The rows lie along a hidden order. The number after each row says roughly how far along it the row is, from 0 to 9. A new part has a new order.
In the rows, zero is written as 128.
[132 148 123 121 129  64 134 124 100 168 157 109 161 134 137 131 146]
5
[120 156 130 140 122 155 115 105 121 126  42 129 128 159 146 116 104]
6
[120 137 134  59 129  98 123  97 131  84  74  83 141 117 149 106  73]
5
[123 137 156 185 137 191 132  99 139 172 133 175 128 133  95 156 107]
0
[117 165 128 157 126 154 116 100 121 119  41 134 122 147 140 112  82]
6
[114 117 102 173 162  81 126 162 123 117 136 143  98 136 127 128 148]
8
[119 184 124 204 125 167 122 104 117 112  87 187 138 101 131 112  37]
3
[114 169  97 255 156 159 124 161 106 140  91 216  70 129 106 137 113]
9
[128 138 128 202 112 214 110 133 116 158  35 197 116 156 134 126 162]
8
[114 136 106 186 158  80 123 149 114 153 143 160 120 150 128 134 136]
7
[120 119 129 133 125 160 123 124 149 132 169 234 173 103 124 120  86]
1
[123 128 132 129 118 178 112 125 129 131  51 147 127 163 145 120 144]
7
[137 139 125  84 119  58 135 121 106 159 163  84 165 133 143 127 147]
5
[136 160 116 148 107 146 137 137 139  95 192 106  91 160 127 130 123]
1
[122 109 107 176 153  96 128 163 122 110 127 121  90 115 121 128 145]
9
[121 108 139 110 132 157 125 119 152 150 175 207 169 116 115 130 108]
1
[127 134 119 118 140  55 132 131 107 170 158 111 154 140 135 133 154]
6
[132 109 131 153 111 188 113 141 123 151  50 160 121 149 137 126 179]
8
[142  99 136 144 120 160 129 143 117 134  96  97 106  97 118 133 177]
9
[116 186 127 201 125 185 114  99 117 128  28 171 115 156 138 120  84]
6
[120 133 136  63 130 108 120 100 131  90  58  86 135 136 149 110  91]
5
[137 176 118 162 108 123 134 121 109 143 166 133 142 133 138 125 111]
3
[142 125 120  38 103  89 139 141 141  87 212  57 124 151 142 123 143]
2
[123 135 115 164 146  56 129 135 108 182 145 135 145 143 133 133 149]
6
[119 138 133 185 128 192 122 120 146 158 162 255 162 112 114 130  85]
1
[121 162 128 129 128 135 124 103 125  95  87 140 139 102 138 107  48]
4
[121 173 119 214 122 170 124 111 119 116 108 201 141  94 131 114  41]
3
[125 154 156 205 140 194 134  98 134 168 106 152 111 132  96 159 112]
0
[125 134 159 157 143 174 134  99 141 166 125 146 125 129  96 155 118]
0
[124 130 124  96 123 128 126 115 135  93 132 161 161  87 136 105  69]
3
[136 188 112 204 104 172 136 138 129 113 188 146  92 164 124 133 111]
2
[144  83 139  99 114 146 124 149 120 133  80  94 123 107 128 125 199]
9
[131 138 153 150 135 170 137 107 139 136 133 101 100 141 105 153 122]
0
[119 123 130 148 127 179 123 123 148 145 168 242 165 106 118 126 109]
1
[132 136 143 138 128 159 138 119 143 115 151  86  91 142 107 147 129]
0
[128  51 164   1 137  91 134 110 167 129 196  88 173 119 119 136 170]
0
[119 155 140 224 131 216 125 112 142 171 157 248 142 125 103 145  91]
0
[130 105 115 167 144 100 130 158 120 109 118 102 101 101 121 126 148]
9
[122 139 133  67 130 103 124 101 129  84  89  94 144 106 146 105  56]
4
[132 182 119 225 114 190 136 133 135 111 169 145  74 163 114 140 107]
1
[138 176 116 147 105 120 136 126 111 142 179 126 137 145 138 128 118]
3
[140 118 130 208 116 190 123 144 108 150  64 140 105 105 117 140 172]
9
[141  89 135 124 114 165 121 146 121 137  71  92 120 118 130 127 195]
9
[136 145 118 134 109 149 138 139 143  92 194  97  87 159 124 132 126]
1
[111 143 100 220 160  99 124 158 116 146 128 178 100 150 124 134 132]
8
[121 138 134  67 128 104 124 100 131  82  75  89 142 113 147 104  70]
4
[122 113 114  99 150  44 130 141 116 152 155 110 146 144 137 131 159]
7
[127 156 117 189 138  90 132 130  95 181 141 143 144 135 125 135 139]
6
[125 106 127  66 123 118 126 124 145 104 163 171 172  90 136 108  67]
2
[133 148 132 155 122 162 137 128 143 105 163  99  85 152 113 140 123]
1
[120 147 154 198 140 198 131 100 138 177 138 197 134 130  96 152 106]
0
[135 168 122 126 111 104 133 118 105 156 151 115 153 140 140 127 127]
4
[116 165 132 128 127 140 118  95 122  97  42 124 126 138 144 111  69]
5
[135 153 120 114 121  74 135 121 101 169 163  89 163 132 141 129 144]
5
[122 128 133  99 120 150 113 115 128 120  52 127 130 159 146 117 130]
7
[137 114 123 163 130 145 131 147 116 124 103 106  96  94 116 132 154]
9
[131 149 137 184 127 178 137 124 140 120 154 117  86 142 105 147 120]
0
[115  96 105 117 160  51 127 162 129 117 149 120 108 141 131 127 158]
8
[121 132 124 156 124 158 122 126 144 131 161 246 169  95 126 118  76]
1
[119 143 145 196 134 196 127 109 142 182 144 231 145 126 102 146  95]
0
[139  63 136  46 109 136 118 140 132 126  76  96 144 134 142 120 204]
8
[120 132 123 140 122 158 123 123 143 121 157 225 167  95 129 115  73]
2
[132 112 117 168 140 111 131 155 114 120 116 106 102  98 120 128 154]
9
[135 184 121 187 116 108 134 119  96 175 151 141 151 135 135 130 126]
4
[118  92 106 109 159  57 128 167 128 103 144 105 100 128 129 125 158]
8
[133 105 159  95 137 132 138 116 143 127 140  48 114 126 105 150 148]
0
[140 160 117 125 102 112 137 132 124 123 190 104 128 146 138 125 127]
3
[113 127 104 169 160  73 125 154 116 140 141 155 115 149 129 132 146]
8
[122 201 149 255 141 245 132  99 122 184  98 207  88 142  83 165  92]
0
[140  74 135  84 110 160 119 145 129 135  76 107 131 123 136 125 203]
8
[139 167 121 138 114 105 135 122 106 150 173  96 149 136 139 128 127]
4
[129 170 144 221 132 198 136 111 147 138 124 133  82 144  96 153 114]
0
[118 112 110 108 154  42 127 146 118 149 158 123 136 147 135 131 157]
7
[138 120 124 195 127 156 129 149 109 132  89 121  99  93 116 131 154]
9
[125 103 111 153 151  94 130 162 121 104 122 109  97 118 122 125 146]
9
[122 161 118 193 125 174 124 122 126 124 122 222 147  89 126 112  53]
2
[139 126 128 216 122 179 128 147 108 141  76 135 100  95 115 134 156]
9
[133 159 124 171 116 169 136 131 142 103 172 110  79 157 115 140 120]
1
[134 107 122 158 135 126 130 151 121 113 110 111 104  88 120 125 148]
9
[138 162 115 147 104 133 136 135 125 116 189 120 118 151 134 127 123]
2
[126 116 132 113 114 170 111 125 128 133  51 145 130 161 145 120 158]
7
[126 133 127 184 113 203 110 128 119 150  41 181 118 159 136 125 160]
8

Next part:
[157 159 139 115 143  99 123 109 107 147 122 103 125 119 101 140 101 114
 215 167 101 181 135 159  92 109  98 116 125 155 138 163 177]
3
[104 111 175 148 115 137 131 131 155 103 163 165 139 140 125 100 189 142
 102 115 112  81 154 109 153 111 174 153 146  72  96  97  72]
3
[152 163 126 111 142 103 117 116 110 144 123 103 130 122 104 128 114 121
 201 165  96 183 130 163  87 101  91 116 113 158 140 159 183]
3
[117 125 206 118 159 117 157  97 127 124 106 135 132 124 105  78 175 137
 207 102 115  75 136 146 203 126 106 102 114  73 126 138  97]
2
[117 166  78 132  95 137 112 165 139 133 143 135 141 143 128 150 126 129
  58 165 101 169 116 129  43 103 112 171 135 166 123 113 194]
6
[116 135 134 161 106 133  92 163 153 129 176 164 143 144 119 116 155 138
 110 174 111 124 127 103  71  72 148 173 165 119 103 106 117]
2
[147 130 198 135 151  99 107 103 121 129 152 132 131 123 105 105 133 128
 240 181  97 134 155 140 125  88 136 113 151 117 113 148 114]
1
[129 133 231 128 161 102 132  99 131 122 135 143 135 127  95  78 173 142
 244 133 110  83 143 145 183  95 122 109 138  69 117 137  89]
1
[114 170 135 122 154 107 101 150 126 154 112 125 134 131  81 102 129 136
 224 168 136 121 112  95  88  69  94 112 126 147 145 147 176]
0
[161 146 174 119 144  99 121  98 109 140 135 114 128 118  97 127 118 120
 207 181  89 183 142 162  98  97  97 131 133 142 129 160 164]
3
[112 118 151 156 114 133 100 152 151 121 183 165 139 142 123 114 149 138
 124 150 128 111 137  97 100  85 164 157 169 101 113 104  80]
2
[146 149 155  91 138 120 181  90 115 116  84 110 127 120 116 114 160 128
 165 105  93 145 133 184 178 154  79 124  88 120 136 143 168]
6
[116 160  91 137  93 136 112 153 144 130 166 135 144 145 125 145 145 133
  48 176  85 183 119 135  42  89 110 188 138 156 115 110 185]
6
[101 159 118 151 105 132  89 163 149 135 172 155 147 147 107 116 154 141
 103 176 116 140 115 114  46  68 123 174 158 139 104 104 137]
3
[100 152  80 108 102 151 159 164 143 118  99 133 139 140 133 131 165 139
  10  94 122 129  98 144 116 148  85 157  97 142 133 102 178]
7
[107 167  91 128 145 115  90 172 136 161 123 131 138 135  87 105 126 138
 164 159 158 109  99 126  77  76 102 113 139 155 146 138 161]
0
[135 112 207 149 132 115 114 105 138 116 174 153 136 130 111  94 164 134
 173 156  89 112 157 122 140  90 161 141 158  73  94 120  65]
2
[140 156 182 102 139 117 186  76 117 106  99 123 133 129 114 106 183 130
 149 119  66 144 140 189 185 157  91 128  86  95 123 137 158]
6
[115 163  69 118  95 149 152 154 136 122 124 130 139 142 136 147 147 133
  21 137 103 183 110 147  73 133  96 184 110 160 125 105 198]
8
[153 118 167 114  99 134 172  86 123  90 143 130 130 127 150 154 164 123
  78 126  58 172 157 160 155 159 127 167 118 101  97 117 132]
9
[102 115 165 152 117 140 120 141 155 110 167 174 141 141 128  93 179 144
  99 125 124  73 125 107 146 103 154 159 150  79 102  94  74]
3
[126 108 192 152 125 123 108 119 140 114 181 157 135 133 122 104 159 136
 171 150 103 109 152 110 143  94 164 150 163  78  90 112  67]
2
[ 96 163  98 149 111 135  86 183 149 148 152 152 144 145 112 120 135 140
 112 167 142 120 107 109  55  74 122 155 150 153 124 107 156]
2
[173 141 165 113 122 103 137  75 106 120 151 111 121 118 131 148 116 113
 171 180  49 224 162 169 110 127 119 146 129 135 111 153 167]
6
[144 153 137 122 156  98 105 110 112 149 121 109 127 121  95 122 105 121
 221 167 119 159 131 146  99  92 114 105 127 153 142 162 163]
2
[139 133 107 125  84 139 149 123 134 106 158 135 135 137 151 164 146 125
  22 139  69 196 135 141  97 141 124 190 123 133 106 107 166]
9
[143 131 217 139 143 103 113  96 126 122 162 145 134 126 100  92 154 132
 235 176  86 128 158 141 130  85 128 129 153  79 106 137  97]
1
[134 135 200 129 172 103 115 107 122 133 132 136 133 123  90  84 159 136
 255 156 117 101 145 138 148  81 121 100 138  87 126 147 109]
0
[132 118 170 155 116 120  99 127 138 120 187 154 134 134 127 121 137 129
 162 170 101 140 151 101 122  86 167 152 171 100  99 118  90]
3
[121 155  81 136  98 139 103 167 135 139 157 139 138 142 127 151 121 128
  72 170 112 171 114 121  34  93 116 166 141 173 127 118 172]
5
[104 162  76 143 127 133  84 183 141 157 142 143 138 140 109 133 112 135
 117 164 152 133  98 112  56  86 120 142 140 169 138 124 166]
2
[106 117 186 137 116 143 150 123 155  93 155 173 144 141 126  90 212 147
  93 116  92  96 141 125 172 124 133 167 135  52  91  90  86]
5
[ 92 119 123 160 121 142  85 174 159 132 160 165 138 144 126 108 145 141
  95 133 164  78 118  84 103  89 156 144 162 107 119  98  80]
2
[106 177  94 137 131 126  87 181 139 155 131 135 141 139  95 115 128 139
 141 186 156 123  95 124  51  70 100 134 139 167 140 124 167]
1
[150 119 189 104 134 124 176  66 116 101 117 116 125 119 134 122 158 123
 145 106  71 151 152 170 200 169 109 129 104  91 118 137 128]
7
[106 146  94 152 111 133  62 179 150 142 160 149 142 143 113 124 137 138
  99 167 128 123 102 103  45  75 130 162 154 145 120 112 149]
2
[112 118 138 127 100 153 163 132 149  95 140 149 140 141 156 120 189 137
  24 105  94 124 131 137 149 150 124 174 119  95 103  89 116]
8
[158 124 183 136 141  99 101  97 112 130 162 128 124 119 109 121 116 120
 231 182  95 159 158 137 110  95 160 115 154 116 113 156 109]
2
[147 116 186 145 131 107 101 105 127 120 176 141 130 127 110 116 138 126
 228 171  88 149 162 125 114  86 154 140 168  95 102 132 103]
2
[178 136 166 105 128 119 150  74  99 118 131 102 123 116 129 148 119 112
 173 158  62 215 156 170 128 154 112 134 117 138 125 155 171]
7
[131 120 185 150 118 118 101 171 140 118 189 157 135 134 121 111 163 135
 161 167  83 134 155 116 108  83 160 153 168  85  90 118  82]
2
[127 181 117 119 148 107 108 142 132 155 119 122 139 132  88 108 128 134
 196 177 110 145 114 156  76  80  74 121 121 145 142 126 189]
1
[149 143 175 122 152  98  90 111 113 144 137 120 130 122  94 115 114 127
 243 177 104 164 140 147 101  88 118 112 137 138 129 156 142]
1
[100 136 107 157 112 135  84 175 153 139 166 162 141 144 117 116 142 140
 102 157 150 100 116  94  75  78 147 156 161 122 113 100 112]
2
[105 185  78 106 105 143 156 158 139 127 104 127 147 142 127 123 168 137
  39 127 104 161  99 164  94 135  61 165  90 154 138 111 218]
7
[133 153 190 128 162 100 110 114 124 142 136 131 136 127  83  87 146 135
 255 164 109 109 132 152 116  77 104 111 138 110 119 148 134]
0
[154 107 177 148 126 111  96 101 125 123 182 138 128 125 122 131 127 122
 185 174  97 159 160 121 107  90 164 141 166 104 102 135  85]
3
[117 173 105  94 133 136 164 135 128 125  75 114 137 132 111 119 156 135
  85 107 116 147  98 175 133 151  54 133  82 146 146 126 218]
6
[179 130 151 101 131 107 155  69  98 120 123 100 119 113 134 157 115 111
 157 150  66 222 158 164 132 152 115 132 114 140 125 157 155]
7
[107 157 158 102 153 129 176 119 130 122  82 127 138 130 101  83 189 144
 148  94 126  83 106 170 186 138  67 115  85 103 144 130 161]
4
[ 85 149 112 156 123 131  86 188 157 146 149 157 144 145 107 114 145 146
 111 138 162  81 102  96  77  76 129 146 156 129 126 104 123]
1
[126 177 118 119 145 108 100 147 121 156 115 116 135 129  93 122 105 134
 174 171 117 152 109 150  85  89  88 126 120 165 147 151 216]
2
[163 154 120 117 150 102 111 119 105 150 122 108 125 119 100 127 104 118
 222 164 102 177 134 152  93  98 104 114 133 155 138 159 173]
3
[113 110 177 130 110 142 164 116 148  93 159 162 138 137 136 100 194 142
  68 107 101 102 142 127 179 135 136 160 130  68  97  97  93]
6
[143 123 151 118  94 136 167 101 127  95 153 134 131 133 154 153 156 123
  50 133  57 194 150 152 122 158 128 175 121 116 100 111 146]
9
[139 122 194 148 120 117 105 114 135 118 188 152 137 131 116 117 149 130
 182 191  83 143 155 128 101  78 159 154 163 107  95 119 100]
3
